Below is a small trained network, with its code and all its weights. Each question gives an input and a class and asks what happens when units are switched off, that is, made to give their printed mean instead of their output.

import numpy as np


def w(rows, s, z=0):
    codes = np.array(rows[::2]) - 128.0
    scale = np.full(codes.shape[1], s)
    scale[-1] = z or s
    return codes * scale


def f(y):
    return np.maximum(y, 0)


def log_softmax(a):
    a = a - a.max(-1, keepdims=True)
    return a - np.log(np.exp(a).sum(-1, keepdims=True))


def net(x, mask):
    res = np.array(x, float).reshape(1, 3) / 4 @ E
    y = f(res @ A[0][:, :-1].T + A[0][:, -1])
    res = res + np.where(mask, y, B[0][:, -1]) @ B[0][:, :-1]
    return log_softmax(res[-1] @ U[:, :-1].T + U[:, -1])


A, B = {}, {}
E = w([
[77,84,151,169,222,179,150],'x0',
[120,104,247,129,73,85,139],'x1',
[85,63,91,58,114,52,162],'x2',
],0.011)
A[0] = w([
[168,200,143,149,107,140,124,137],'neuron 1',
[123,107,125,153,119,133,151,90],'neuron 2',
[132,116,70,77,63,73,127,119],'neuron 3',
[130,141,53,122,141,151,125,225],'neuron 4',
[137,153,114,158,177,156,132,135],'neuron 5',
[115,113,245,128,129,124,137,120],'neuron 6',
[119,123,93,144,150,159,136,165],'neuron 7',
[173,187,126,146,71,166,117,156],'neuron 8',
[127,160,196,165,201,209,119,126],'neuron 9',
[149,155,162,104,112,91,127,98],'neuron 10',
[152,178,131,144,103,138,105,183],'neuron 11',
[122,138,143,141,103,146,121,107],'neuron 12',
[132,142,235,131,143,120,113,123],'neuron 13',
[139,150,6,95,141,118,126,185],'neuron 14',
[121,120,113,102,73,122,144,61],'neuron 15',
[123,106,187,104,96,98,124,116],'neuron 16',
[50,23,131,97,203,124,139,1],'neuron 17',
[96,146,160,148,120,161,127,85],'neuron 18',
[189,197,138,137,79,166,104,185],'neuron 19',
[139,96,187,170,115,136,148,100],'neuron 20',
],0.018,0.0062)
B[0] = w([
[98,168,136,151,139,132,180,189],'neuron 1',
[153,134,125,109,130,120,147,134],'neuron 2',
[169,112,155,133,124,82,37,242],'neuron 3',
[163,95,71,121,170,166,125,214],'neuron 4',
[122,68,128,126,157,162,99,179],'neuron 5',
[157,190,125,115,49,108,130,208],'neuron 6',
[79,104,118,138,153,157,90,175],'neuron 7',
[88,156,86,124,132,132,182,203],'neuron 8',
[191,91,158,125,138,156,22,212],'neuron 9',
[108,99,169,131,122,118,132,175],'neuron 10',
[106,128,103,125,131,142,173,185],'neuron 11',
[141,135,136,146,117,122,147,144],'neuron 12',
[148,182,136,127,63,125,119,193],'neuron 13',
[162,169,19,141,105,70,88,249],'neuron 14',
[123,125,163,118,138,115,94,171],'neuron 15',
[99,112,215,133,129,128,133,198],'neuron 16',
[75,166,84,121,127,121,255,205],'neuron 17',
[146,146,131,160,105,143,104,149],'neuron 18',
[96,119,93,109,127,113,222,218],'neuron 19',
[167,178,132,112,101,125,127,170],'neuron 20',
],0.033,0.018)
U = w([
[90,134,15,117,189,116,229,221],'0',
[217,187,81,123,80,85,86,131],'1',
[96,195,135,96,84,105,255,255],'2',
[125,116,201,94,106,51,117,25],'3',
[165,91,90,128,176,184,97,22],'4',
],0.0083,0.0027)

Each question gives the input, the list of numbers given to net, and the class t.
The units are the neurons (one row each of A and B). Each row of codes is followed by its name. A weight is (code - 128) times the scale printed after its matrix; where a second scale follows, it is the last column's (A, B and U).
mask holds one flag per neuron, in row order. A switched-off neuron (its flag False) gives its mean, the last column of its row in B, instead of its output. The means were averaged over made-up inputs and are rounded, as every weight is.
A unit's drop is (log p(t) with every unit on - log p(t) with that unit switched off) / (log p(t) with every unit on - log p(t) with every unit switched off).
unit that matters most: the unit with the biggest drop
k most important neurons: the k neurons with the biggest drops, biggest first
drop of u: that unit's drop, to one decimal
input [2,0,0], class 4: 2 most important neurons : [neuron 14; neuron 19]
input [2,-6,8], class 0: unit that matters most : neuron 17
input [1,-3,2], class 0: 3 most important neurons : [neuron 9; neuron 3; neuron 6]
input [8,0,-2], class 4: 3 most important neurons : [neuron 9; neuron 14; neuron 5]
input [0,4,-5], class 2: 3 most important neurons : [neuron 3; neuron 14; neuron 19]
input [0,-4,-5], class 0: 2 most important neurons : [neuron 3; neuron 19]
input [-1,6,1], class 3: 3 most important neurons : [neuron 14; neuron 17; neuron 16]
input [5,7,1], class 2: 2 most important neurons : [neuron 17; neuron 3]
input [-8,1,6], class 3: 2 most important neurons : [neuron 16; neuron 10]
input [1,2,5], class 2: 2 most important neurons : [neuron 17; neuron 9]
input [8,-1,0], class 4: 2 most important neurons : [neuron 9; neuron 19]
input [-7,-8,0], class 0: 2 most important neurons : [neuron 19; neuron 9]
input [1,-2,-3], class 4: 2 most important neurons : [neuron 17; neuron 9]
input [-8,1,-2], class 2: unit that matters most : neuron 4
input [-5,-5,-4], class 0: drop of neuron 3 : 0.0
input [3,-3,-5], class 4: drop of neuron 9 : 0.1
input [1,0,-4], class 4: drop of neuron 9 : 0.7
input [5,-1,0], class 4: drop of neuron 19 : 0.2
